(137): [-21  51  34 -23 -11  37  24  32  30 -10  29  10  33 -52 -33  23   1  -8
 -11 -11  18  33 -22  30 -34  12   0 -12  15 -26   3  29  -7  26 -15  10
 -30   7]
(99): [  0 -34 -33  12  11  -4 -30 -29 -32 -17 -36 -18 -42  58 -17 -20  15  28
   0  27 -35 -16  23 -12  36 -22   6 -10 -15  17  -9  -9   8 -24  22   1
  40  21]
(26): [ -2  50  39 -11 -12  16  29  32  41   8  35  17  37 -49  15  17  16 -12
   7 -25  34  20 -24  21 -34  14   2   8   6 -19   5  13  -9  24 -15   6
 -31 -15]
(150): [ -3  47  52 -22 -36  17  42  35  56 -15  53  43   3  -8 -19  -3 -21  -1
  23 -12  20  16 -27  -1  13 -25   2 -10   2  20  14   5   4  26 -11  17
 -38 -39]
(41): [  3  38  40 -15 -17  -1  35  19  42  25  41  23  43 -54  20  16 -14 -29
   5 -25  43  19 -25  12 -17   6  -3  13   6 -10  12  -2 -15  21 -20   6
 -35 -20]
(40): [-21  -5 -12  -9   1  34 -12   7  -7 -58 -12   9 -41  42 -34   2  40  37
   6  31 -51  11   3  13  36 -21  24 -26   5  -1 -16  19   3   1  12  21
  21  13]
loc: [50] : (26), 1
asked: [ -3  47  52 -22 -36  17  42  35  56 -15  53  43   3  -8 -19  -3 -21  -1
  23 -12  20  16 -27  -1  13 -25   2 -10   2  20  14   5   4  26 -11  17
 -38 -39] : (150)
loc: [-49] : (26), 13
loc: [-54] : (41), 13
loc: [53] : (150), 10
asked: [-21  -5 -12  -9   1  34 -12   7  -7 -58 -12   9 -41  42 -34   2  40  37
   6  31 -51  11   3  13  36 -21  24 -26   5  -1 -16  19   3   1  12  21
  21  13] : (40)

(40): [-33  -5  30   4  -1  -4 -15   9 -17  26   8  28  22  -9  33 -32 -14  -9
 -36  18 -37  -2   4  31  17   0 -28 -39  13  -8   4 -33 -12  16 -22 -14
  -4]
(41): [  4  -6  30   3  -1 -33  31   9 -16  27   8  27  22  -8  33 -32 -14  -7
 -36  18 -37  -1   3  30  13   1 -28 -40   5 -11   4 -30 -12  13 -23 -16
  -3]
(129): [-33  -5  30   4  -1  -4 -58   9 -17  26   8  28  22  -9  33 -32 -14  -9
 -36  18 -37  -2   4  31  13   0 -28 -39  13  -8   4 -33 -12  16 -22 -14
  -4]
asked: [-33  -5  30   4  -1  -4 -15   9 -17  26   8  28  22  -9  33 -32 -14  -9
 -36  18 -37  -2   4  31  17   0 -28 -39  13  -8   4 -33 -12  16 -22 -14
  -4] : (40)
asked: [-33  -5  30   4  -1  -4 -58   9 -17  26   8  28  22  -9  33 -32 -14  -9
 -36  18 -37  -2   4  31  13   0 -28 -39  13  -8   4 -33 -12  16 -22 -14
  -4] : (129)
loc: [17] : (40), 24
loc: [-11] : (41), 29

(126): [ 34  34   8 -24]
(26): [41 40 30 17]
(99): [  8 -39  25  16]
(41): [-33  46  21   3]
(129): [ 19 -50  17  34]
(193): [ -9 -41  26 -40]
loc: [-39] : (99), 1
loc: [25] : (99), 2
loc: [16] : (99), 3
loc: [-41] : (193), 1
loc: [41] : (26), 0

(26): [ 36   2  40 -43 -22  22  34 -41  23 -40  17  21   9  29 -30  10  26 -28
 -26  25  22 -18 -41]
(150): [-24 -29  45  27 -16  42 -26   7   4 -28   7  -8  28 -16  21 -16 -23  -5
  26   6 -26 -10  14]
(41): [ 44 -28  47  13 -12  15  13 -46  43  43  34 -30  12   6 -15  39   5  40
 -41 -45   7 -46   9]
(126): [-38 -39  46 -26 -28 -41 -33   1  11  47 -12 -22   4  31  40  30  22 -15
   0  -3  47 -11  14]
(99): [-24 -24  45  27 -16  42 -26   7   4 -28   7  -8  28 -16  21 -43 -23  -5
  26   6 -26 -10  14]
(196): [ -4  44  18  45  46  25 -39 -32  37  32 -23 -35   8 -34  -8 -27  26 -15
 -14 -25  46  30 -11]
(40): [ 25   2   4 -23   9  46   4 -15  -3   7   7 -24 -25  -8 -31  36  22  21
 -47 -12  31   1  -3]
asked: [-38 -39  46 -26 -28 -41 -33   1  11  47 -12 -22   4  31  40  30  22 -15
   0  -3  47 -11  14] : (126)
loc: [39] : (41), 15

(138): [-13 -22 -43  15 -28 -23   0  -1  -8 -14   5 -11 -15   3  -8 -19]
(126): [  6  18  32   2  30   1   3  23   3 -12 -22  15  -1 -43   4  40]
(41): [ -6  -2   9 -15 -51 -22  -7  30 -17  38 -23  25 -33 -20 -26   1]
loc: [-12] : (126), 9
loc: [32] : (126), 2
loc: [-51] : (41), 4
loc: [-13] : (138), 0
asked: [-13 -22 -43  15 -28 -23   0  -1  -8 -14   5 -11 -15   3  -8 -19] : (138)
loc: [-20] : (41), 13

(99): [-32  35   1 -41   2 -21  47  35  42 -20 -21 -44  -8  29 -39  -2 -20  -3
  29  29 -26]
(41): [ 25  19 -46 -14  12  -6  -5  46 -47  -2  27 -47   1   7  -5  24 -28 -46
 -34  26 -15]
(129): [ 10   5 -21 -48 -16  20   5 -39 -39  14  -3 -46 -42 -15 -16  42 -24 -34
  41 -32 -11]
(196): [ 10   5 -21 -48 -16  20   5 -39 -39  14  -3  -2  36 -15 -16  42 -24 -34
  41 -32 -11]
(40): [-41   9   0 -33 -48  26 -23  19  38   7 -31 -27  12  33  36 -36  33  27
  -7 -22  47]
(138): [ -8 -41   5 -42  16  27  -8  24 -48  28  20  21  20 -15 -14  20  40 -26
  15 -19   1]
(137): [-45  29  37  37 -46 -24 -45  12 -10 -29   3  45 -31 -13 -42  43 -16  41
 -48 -11   1]
loc: [46] : (41), 7
loc: [2] : (99), 4
asked: [ 25  19 -46 -14  12  -6  -5  46 -47  -2  27 -47   1   7  -5  24 -28 -46
 -34  26 -15] : (41)
loc: [-33] : (40), 3
loc: [-10] : (137), 8
loc: [45] : (137), 11
asked: [ 10   5 -21 -48 -16  20   5 -39 -39  14  -3  -2  36 -15 -16  42 -24 -34
  41 -32 -11] : (196)

(40): [ 23  19   4   1   2   1  10  23   6   9  24  19   7  10  28   6   4  20
  -3  23   4   3  32  10  32  -8   9  37  20   0 -27   1  38  20  34]
(129): [ 41  46  18  24  19  23 -10  46  44  -8 -19  51   0  43  -9  34  -4  40
  26  41  14  20  41 -20   8   6 -13  -6  43  16  42  23  24  45 -23]
(196): [-22 -27 -27 -38 -20 -29   8 -25 -35   0  19 -30   4 -37  20 -14   2 -18
 -42 -16 -20 -32 -16  -2  22 -10   6  16 -20 -20  45 -41 -41 -26  27]
(193): [ -2  -8 -22 -32 -22 -27   9  -7 -12   4  23 -12   1 -19  25   2   1   3
 -34  -2 -16 -29   7  12  32  18  11   8  44 -21  -4 -32 -27  -9  30]
(137): [ 25   2 -26 -38 -25 -33   5   0  -2  -6  16  -6  -7 -11  21   8  -2   7
 -43  10 -21 -34   6 -11  39  -6   4   7   6 -26  -1 -41 -39   2  26]
loc: [22] : (196), 24
loc: [-37] : (196), 13
loc: [37] : (40), 27
loc: [21] : (137), 14
asked: [-22 -27 -27 -38 -20 -29   8 -25 -35   0  19 -30   4 -37  20 -14   2 -18
 -42 -16 -20 -32 -16  -2  22 -10   6  16 -20 -20  45 -41 -41 -26  27] : (196)
asked: [ -2  -8 -22 -32 -22 -27   9  -7 -12   4  23 -12   1 -19  25   2   1   3
 -34  -2 -16 -29   7  12  32  18  11   8  44 -21  -4 -32 -27  -9  30] : (193)
loc: [-35] : (196), 8

(99): [  1 -14  17  13  -1   5   0   3   0  10 -15   5   4   0   2 -10 -26  24
   8  -4 -10  33   4 -13  20 -16  -4   5  -7   5  19  15   0   4  -4  -6
  17  -1  -5 -13   3   5   7  10   0  -6 -32  -9  -6  -5   8  16 -14   6
   3   3  33  -7  10  -6  -1   7]
(126): [-11  -2  12   5 -13  15  17 -21 -11   0   6   6  16   9  19  -7 -25  10
   1  -5 -22  17   5 -11   6  21   0  14  -2  -3  20  17   4 -13 -15  -4
  -2   4  10 -11   2 -19  12  25   1  -3  -8 -13   0   4  -7 -19  -4   1
  14  24  -8  15 -39   2  23 -12]
(137): [-11  -2  12   5 -13  15   1 -21 -11   0   6   6  16   9  19  -7 -25  10
   1  -5 -22  17   5 -11   6  21   0  14  -2  -3  20  17   4 -13 -15  -4
  -2   4  10 -11   2 -19  -9  17   1  13  15 -16  18 -10  -7 -21 -16  10
   9 -11 -11  -2  -1  -1  15 -14]
(129): [  1   2  17   1  -1   5   0   3   0  10 -15   5   4   0   2 -10 -26  24
   8  -4 -10  33   4 -13  20 -16  -4   5  -7   5  19  15   0   4  -4  -6
  17  -1  -5 -13   3   5   7  10   0   3 -10  -9  -9  14  -7  -7  -2   6
  11  32   0   2 -50  -2  26  -8]
asked: [-11  -2  12   5 -13  15  17 -21 -11   0   6   6  16   9  19  -7 -25  10
   1  -5 -22  17   5 -11   6  21   0  14  -2  -3  20  17   4 -13 -15  -4
  -2   4  10 -11   2 -19  12  25   1  -3  -8 -13   0   4  -7 -19  -4   1
  14  24  -8  15 -39   2  23 -12] : (126)
asked: [-11  -2  12   5 -13  15   1 -21 -11   0   6   6  16   9  19  -7 -25  10
   1  -5 -22  17   5 -11   6  21   0  14  -2  -3  20  17   4 -13 -15  -4
  -2   4  10 -11   2 -19  -9  17   1  13  15 -16  18 -10  -7 -21 -16  10
   9 -11 -11  -2  -1  -1  15 -14] : (137)
asked: [  1   2  17   1  -1   5   0   3   0  10 -15   5   4   0   2 -10 -26  24
   8  -4 -10  33   4 -13  20 -16  -4   5  -7   5  19  15   0   4  -4  -6
  17  -1  -5 -13   3   5   7  10   0   3 -10  -9  -9  14  -7  -7  -2   6
  11  32   0   2 -50  -2  26  -8] : (129)
asked: [  1 -14  17  13  -1   5   0   3   0  10 -15   5   4   0   2 -10 -26  24
   8  -4 -10  33   4 -13  20 -16  -4   5  -7   5  19  15   0   4  -4  -6
  17  -1  -5 -13   3   5   7  10   0  -6 -32  -9  -6  -5   8  16 -14   6
   3   3  33  -7  10  -6  -1   7] : (99)

(41): [ 20 -16  14  -6  49   2 -14 -21]
(196): [-41  17  10 -57 -27 -12  31  -4]
(129): [ 30 -14  17 -22  33   1   0 -18]
(40): [-47  -9  12  -2  36   0 -14 -17]
(99): [ 18 -28  10   5  13   5 -23 -24]
(150): [ 23 -40   7   1 -44 -25 -18 -26]
(138): [-47   0   8 -22  19 -45   0 -13]
loc: [33] : (129), 4
loc: [-26] : (150), 7
loc: [-44] : (150), 4
loc: [14] : (41), 2
loc: [-16] : (41), 1
loc: [-2] : (40), 3
loc: [-28] : (99), 1

(110): [  0 -14  14   1  -2 -20  26]
(129): [-26  11 -14   0 -25  15 -20]
(126): [ 30 -14  16   0  -2 -21  26]
(138): [-26  12 -14   0   3  15 -51]
(41): [-26  27 -14   0  -6 -32  43]
(150): [ 31 -14  15   1  -2 -21  26]
loc: [11] : (129), 1
asked: [  0 -14  14   1  -2 -20  26] : (110)
loc: [-32] : (41), 5
loc: [-6] : (41), 4
loc: [30] : (126), 0
loc: [43] : (41), 6
asked: [ 30 -14  16   0  -2 -21  26] : (126)

(137): [ 20   6  22  -6 -13]
(129): [-31  -5 -14 -19 -12]
(26): [ 23   0 -53  33 -11]
(193): [-15  -6  15  15  15]
(196): [  1 -12  -1   8 -16]
(138): [ -6 -26 -12 -27  -1]
(126): [-13   2  17   4 -11]
(99): [  3   7 -13 -13 -12]
(40): [ 23   0 -53   9   2]
(41): [ 11  -5  -3 -26  -8]
(150): [20 -8 -5 -7 12]
loc: [22] : (137), 2
loc: [-14] : (129), 2
loc: [-27] : (138), 3
loc: [-31] : (129), 0

(193): [  2   4  -7   6   4 -16  12]
(126): [  2   4  -7   6 -46 -22  35]
(41): [-20   1   3  -7  62  34 -18]
(99): [ -5 -10  -5   5 -23  -8   5]
loc: [-22] : (126), 5
loc: [-23] : (99), 4
loc: [-18] : (41), 6
loc: [62] : (41), 4
loc: [35] : (126), 6
asked: [ -5 -10  -5   5 -23  -8   5] : (99)
loc: [34] : (41), 5

(40): [ 19 -13  -3 -18]
(26): [-28 -28   9 -13]
(126): [-28 -28   9 -12]
(99): [-19 -34 -17 -10]
(129): [ 18 -47   2 -15]
(150): [-19 -20  -1 -16]
(193): [  7 -39 -11 -15]
loc: [-3] : (40), 2
loc: [-20] : (150), 1
loc: [18] : (129), 0

(129): [ 10 -34 -13  -3   9   8   4  27   4]
(126): [ 36  20 -39  -3  21 -13 -29   7 -10]
(137): [  9 -31 -15  -6  11   0   7  25  10]
(138): [ 12   0   4  -2  13 -24   4   5  48]
(99): [ 16   4 -23  -9  10 -27 -28  22  -4]
(110): [ 10 -26 -12   0  13 -15   6  18  23]
(196): [ -8 -21   9 -18   0 -33  -6  40  11]
loc: [23] : (110), 8
loc: [21] : (126), 4
loc: [8] : (129), 5

(126): [-22 -19  -6 -24   6  22  -7 -52  -2 -14  15 -46  13  -3  14]
(26): [-50 -45 -45  16 -29  32   2  26 -35  -2  26  21  22  -5 -26]
(41): [-58 -44 -50   6 -31  39  -8  17 -41 -14  37  22  27   1 -29]
(196): [ 40  31  40 -11  13 -25   6 -27  13   1 -20 -39 -16   9  12]
(99): [-46 -41 -46   4 -23  22   0   0 -25   8  24  -3  10   3 -15]
(40): [  5   4   6  11  -4 -12   9  30  -1   2 -10  28  -7   0 -11]
(150): [-13  -6 -10   3 -23 -10   2  19 -20  -7 -10  31   3  -4 -28]
(137): [-15 -10  -9 -10   5   0   7 -32  -1  11  11 -42   0   6   9]
(193): [  7  10  11   4   6  -5  13  -2  10   4   6  -2 -13   6  13]
(129): [-24 -17 -17 -16  32  -2   3 -42  25   4   6 -47 -12   0  38]
asked: [-15 -10  -9 -10   5   0   7 -32  -1  11  11 -42   0   6   9] : (137)
loc: [8] : (99), 9

(40): [10 53 -4  3  1  8 11]
(196): [  2  -4   9  -3   2   1 -17]
(193): [ 0 -3 35 24 -6 -2  0]
loc: [8] : (40), 5
loc: [-6] : (193), 4
loc: [-2] : (193), 5
loc: [24] : (193), 3
loc: [9] : (196), 2
loc: [-17] : (196), 6
loc: [35] : (193), 2

(129): [ -3  -3 -27 -51 -10  24  -3  32 -10  -8 -10  17   7  37  -3   3  16  13
  -4   3  -5  11 -16  10  -7]
(26): [ -2  -3 -27 -51 -10  24  -3  32 -10  -8 -10  17   7  37  -3  18  10  25
  -4   4  -6   5 -18   9  -8]
(41): [ -7  10 -13 -54   4  -5  -3  27 -14  -2  -5  22   3  48  -2  -5  20   7
  -4   3  -5  14 -14  12  -6]
(40): [ -3  -3 -28 -53 -10  24  -3  32 -11  -9 -10  17   7  37  -3  18  10  25
  -4   4  -6   5 -18   9  -8]
(150): [ -9  17  -7 -56  12 -20  -4  26 -17   1  -3  26   1  56  -2 -18  25  -2
  -4   3  -4  19 -13  15  -6]
(137): [ -9  17  -7 -56  12 -20  -4  26 -16   1  -3  26   1  56  -2 -18  25  -2
  -4   3  -4  19 -13  15  -6]
loc: [27] : (41), 7
loc: [-53] : (40), 3

(126): [ -9  50 -26 -10 -18  56  42  48  57]
(137): [ 26 -45  41  -6 -14  22  14   8 -20]
(193): [-33 -50 -49   8  36  43   3 -47   3]
(41): [ 26 -45  41  -6 -14  12   1  50  14]
(40): [-58   0   2  56  24  23 -40 -57 -50]
(110): [ 35 -28  56  24   1  22  14   8 -48]
loc: [-28] : (110), 1
loc: [0] : (40), 1

(129): [ 0  3 -3  1 -1  0  2]
(193): [ 4 30 -3 -3 -1  0  2]
(26): [ 3 30 -3 -3  0  0  2]
loc: [1] : (129), 3
asked: [ 3 30 -3 -3  0  0  2] : (26)
asked: [ 4 30 -3 -3 -1  0  2] : (193)
asked: [ 0  3 -3  1 -1  0  2] : (129)

(110): [ -1  12 -29  19   9  -5 -16 -20 -15 -17 -14 -28 -14 -16  -1]
(126): [ -1  12 -19  19   9  30 -16 -20 -15  -3 -15 -28  -6  10  31]
(40): [ -1  12  20  19  -4  -5 -16 -20 -15  -3  10  18  18  10  -3]
loc: [-29] : (110), 2
asked: [ -1  12 -19  19   9  30 -16 -20 -15  -3 -15 -28  -6  10  31] : (126)
loc: [30] : (126), 5
loc: [-6] : (126), 12
asked: [ -1  12 -29  19   9  -5 -16 -20 -15 -17 -14 -28 -14 -16  -1] : (110)
loc: [31] : (126), 14
asked: [ -1  12  20  19  -4  -5 -16 -20 -15  -3  10  18  18  10  -3] : (40)

